Below are the code and all the weights of a small trained network. Each question names an input and a target symbol and asks about switching units off, where a switched-off unit gives its printed mean instead of its output.

import numpy as np


def w(rows, s, z=0):
    codes = np.array(rows[::2]) - 128.0
    scale = np.full(codes.shape[1], s)
    scale[-1] = z or s
    return codes * scale


def norm(h):
    return h / np.sqrt((h * h).mean(-1, keepdims=True) + 1e-5)


def f(y):
    return y / 2 * (1 + np.tanh(0.7978845608 * (y + 0.044715 * y**3)))


def softmax(a):
    e = np.exp(a - a.max(-1, keepdims=True))
    return e / e.sum(-1, keepdims=True)


def log_softmax(a):
    a = a - a.max(-1, keepdims=True)
    return a - np.log(np.exp(a).sum(-1, keepdims=True))


def net(x, mask):
    ids = ['αβγεημτω'.index(c) for c in x.split()]
    T = len(ids)
    res = E[ids] + P[:T]
    u = 0
    for l in range(3):
        q, k, v = (norm(res) @ M[l].T for M in (Q, K, V))
        z = softmax(np.where(np.tri(T) > 0, q @ k.T / 3**0.5, -1e9)) @ v
        res = res + np.where(mask[u], z, O[l][:, -1]) @ O[l][:, :-1]
        u += 1
        y = f(norm(res) @ A[l][:, :-1].T + A[l][:, -1])
        res = res + np.where(mask[u : u + 4], y, B[l][:, -1]) @ B[l][:, :-1]
        u += 4
    return log_softmax(norm(res)[-1] @ U[:, :-1].T + U[:, -1])


Q, K, V, O, A, B = {}, {}, {}, {}, {}, {}
E = w([
[7,139,16,92,66,177,71],'α',
[132,128,156,140,138,122,197],'β',
[254,58,153,155,115,149,153],'γ',
[102,234,104,126,163,90,198],'ε',
[112,207,133,146,179,120,116],'η',
[219,97,184,80,89,72,196],'μ',
[147,218,151,137,112,113,152],'τ',
[180,83,117,172,170,121,199],'ω',
],0.0081)
P = w([
[40,79,180,85,109,175,171],'0',
[126,189,84,254,132,104,167],'1',
[134,137,123,103,194,154,110],'2',
[162,181,103,139,122,192,163],'3',
[136,143,100,185,127,68,106],'4',
[177,151,117,64,159,191,128],'5',
[194,165,75,164,95,114,111],'6',
[175,160,109,97,153,67,63],'7',
[196,190,75,101,143,177,147],'8',
],0.0078)
Q[0] = w([
[87,95,187,68,164,252,166],'L0H0',
[155,122,121,17,214,116,98],'L0H0',
[211,204,62,83,107,168,162],'L0H0',
],0.024)
K[0] = w([
[36,61,223,172,191,19,75],'L0H0',
[135,126,85,247,57,2,90],'L0H0',
[185,124,54,48,177,65,68],'L0H0',
],0.019)
V[0] = w([
[158,183,14,118,137,76,248],'L0H0',
[155,141,209,255,111,233,44],'L0H0',
[57,188,57,102,73,230,62],'L0H0',
],0.0077)
O[0] = w([
[150,182,149,238,115,176,53,254],'L0H0',
[167,132,26,69,140,137,207,123],'L0H0',
[143,97,147,68,203,253,143,78],'L0H0',
],0.0066,0.006)
A[0] = w([
[156,229,144,175,217,82,170,133],'L0N0',
[209,145,85,120,141,174,99,252],'L0N1',
[125,134,32,75,116,91,74,109],'L0N2',
[130,127,6,231,99,209,119,74],'L0N3',
],0.012,0.0019)
B[0] = w([
[187,67,183,171,91,147,168,248],'L0N0',
[100,106,187,172,101,143,254,226],'L0N1',
[91,133,63,118,54,173,200,166],'L0N2',
[116,212,96,52,113,100,140,255],'L0N3',
],0.0089,0.0097)
Q[1] = w([
[109,91,109,59,178,92,87],'L1H0',
[105,2,92,78,211,8,50],'L1H0',
[82,117,113,40,178,81,82],'L1H0',
],0.014)
K[1] = w([
[183,136,39,161,113,154,99],'L1H0',
[211,252,110,143,155,157,186],'L1H0',
[220,161,13,172,96,186,128],'L1H0',
],0.02)
V[1] = w([
[213,221,206,11,119,74,150],'L1H0',
[114,52,80,87,138,94,131],'L1H0',
[114,117,145,60,41,195,115],'L1H0',
],0.013)
O[1] = w([
[156,11,143,35,155,70,130,141],'L1H0',
[165,133,67,169,200,117,135,199],'L1H0',
[179,173,138,69,123,134,182,254],'L1H0',
],0.011,0.0063)
A[1] = w([
[88,167,98,68,198,88,111,95],'L1N0',
[80,127,33,39,106,164,22,233],'L1N1',
[110,82,158,111,192,252,126,6],'L1N2',
[88,135,46,216,150,175,109,108],'L1N3',
],0.016,0.0019)
B[1] = w([
[179,180,134,83,33,159,98,174],'L1N0',
[23,174,126,85,217,59,207,214],'L1N1',
[28,69,80,249,103,130,107,254],'L1N2',
[125,16,106,47,180,185,187,189],'L1N3',
],0.012,0.003)
Q[2] = w([
[66,96,122,222,115,82,184],'L2H0',
[101,97,160,78,164,103,29],'L2H0',
[95,97,4,107,80,117,26],'L2H0',
],0.017)
K[2] = w([
[76,84,207,65,73,156,86],'L2H0',
[147,99,153,232,204,155,168],'L2H0',
[249,68,127,219,32,164,175],'L2H0',
],0.017)
V[2] = w([
[230,97,77,126,47,167,16],'L2H0',
[1,91,90,110,109,149,60],'L2H0',
[104,22,193,174,109,91,167],'L2H0',
],0.013)
O[2] = w([
[96,163,115,207,83,116,223,1],'L2H0',
[121,71,93,70,70,128,111,138],'L2H0',
[9,96,152,134,195,94,117,72],'L2H0',
],0.011,0.0075)
A[2] = w([
[80,161,147,151,122,103,209,108],'L2N0',
[147,176,110,102,173,124,3,161],'L2N1',
[180,74,25,126,36,61,63,1],'L2N2',
[104,66,70,108,162,174,105,121],'L2N3',
],0.019,0.0033)
B[2] = w([
[127,112,128,157,128,104,37,255],'L2N0',
[133,127,141,132,216,201,13,181],'L2N1',
[56,148,3,151,72,22,111,232],'L2N2',
[139,101,142,193,127,155,181,198],'L2N3',
],0.018,0.008)
U = w([
[95,32,119,177,129,217,197,186],'α',
[58,182,193,155,19,140,56,188],'β',
[51,136,27,103,44,27,225,100],'γ',
[151,111,163,97,231,204,22,34],'ε',
[177,109,216,11,124,99,219,210],'η',
[46,37,157,122,189,1,47,73],'μ',
[210,219,126,87,78,204,179,5],'τ',
[159,178,88,242,207,56,134,210],'ω',
],0.0082,0.0026)

Each question gives the input, a string of symbols that net reads in full, and the target symbol t.
The units are the heads (3 rows each of Q, K, V and O) and the neurons (one row each of A and B). Each row of codes is followed by its name. A weight is (code - 128) times the scale printed after its matrix; where a second scale follows, it is the last column's (O, A, B and U).
mask holds one flag per unit, layer by layer, with each layer's heads first. A switched-off unit (its flag False) gives its mean, the last column of its rows in O or B, instead of its output. The means were averaged over made-up inputs and are rounded, as every weight is.
A unit's drop is (log p(t) with every unit on - log p(t) with that unit switched off) / (log p(t) with every unit on - log p(t) with every unit switched off).
The circuit of an input: a set's keep is (log p(t) with only the set's units on - log p(t) with every unit switched off) / (log p(t) with every unit on - log p(t) with every unit switched off). Starting from the 12 units with the biggest drops (on a tie, the unit counted first), units are removed one at a time, each time the one whose removal leaves the highest keep (on an exact tie, the one counted first), for as long as the keep stays at least 0.8.
units of the circuit, in order: the units of the circuit, biggest drop first
most important unit: the unit with the biggest drop
top k neurons: the k neurons with the biggest drops, biggest first
input ω γ τ μ ε ε α α ε, target α: top neuron	[L0N3]
input ε γ γ ω ε ε α, target ε: top 2 neurons	[L0N0 L2N1]
input γ α γ ε β ε α α η, target α: units of the circuit, in order	[L0H0 L1N2]
input ε γ β γ γ γ, target β: units of the circuit, in order	[L1H0 L0N3]
input μ γ γ η ω ε, target μ: units of the circuit, in order	[L2H0 L1H0]
input ε γ ω η, target β: units of the circuit, in order	[L1H0 L0H0]
input η γ ε α μ ε ε η η, target η: units of the circuit, in order	[L0N1 L1H0]
input μ η ε ε γ γ, target μ: units of the circuit, in order	[L2H0 L0H0]
input β τ γ τ γ μ τ η μ, target ε: units of the circuit, in order	[L2H0 L2N1]
input γ α ε γ η γ τ, target γ: top 2 neurons	[L2N2 L1N0]
input μ β η β, target μ: units of the circuit, in order	[L2H0 L0N0 L0N3]
input ε γ τ ε, target β: top 3 neurons	[L0N3 L0N0 L2N0]
input τ ε ω ε α γ ε ε, target ε: top 2 neurons	[L1N1 L2N1]
input η β ε β γ, target γ: top 4 neurons	[L0N0 L0N1 L1N0 L1N2]
input τ α η γ γ ε τ, target ε: most important unit	L1N1
input η γ α ε, target α: top 2 neurons	[L1N2 L2N3]
input β γ τ, target ε: units of the circuit, in order	[L2H0 L2N1]
input η γ α μ β γ γ τ ε, target τ: units of the circuit, in order	[L0N3 L2H0]
input γ α η γ μ β, target μ: top 2 neurons	[L1N1 L2N2]
input α γ γ η α α, target α: top 3 neurons	[L1N2 L0N2 L1N3]
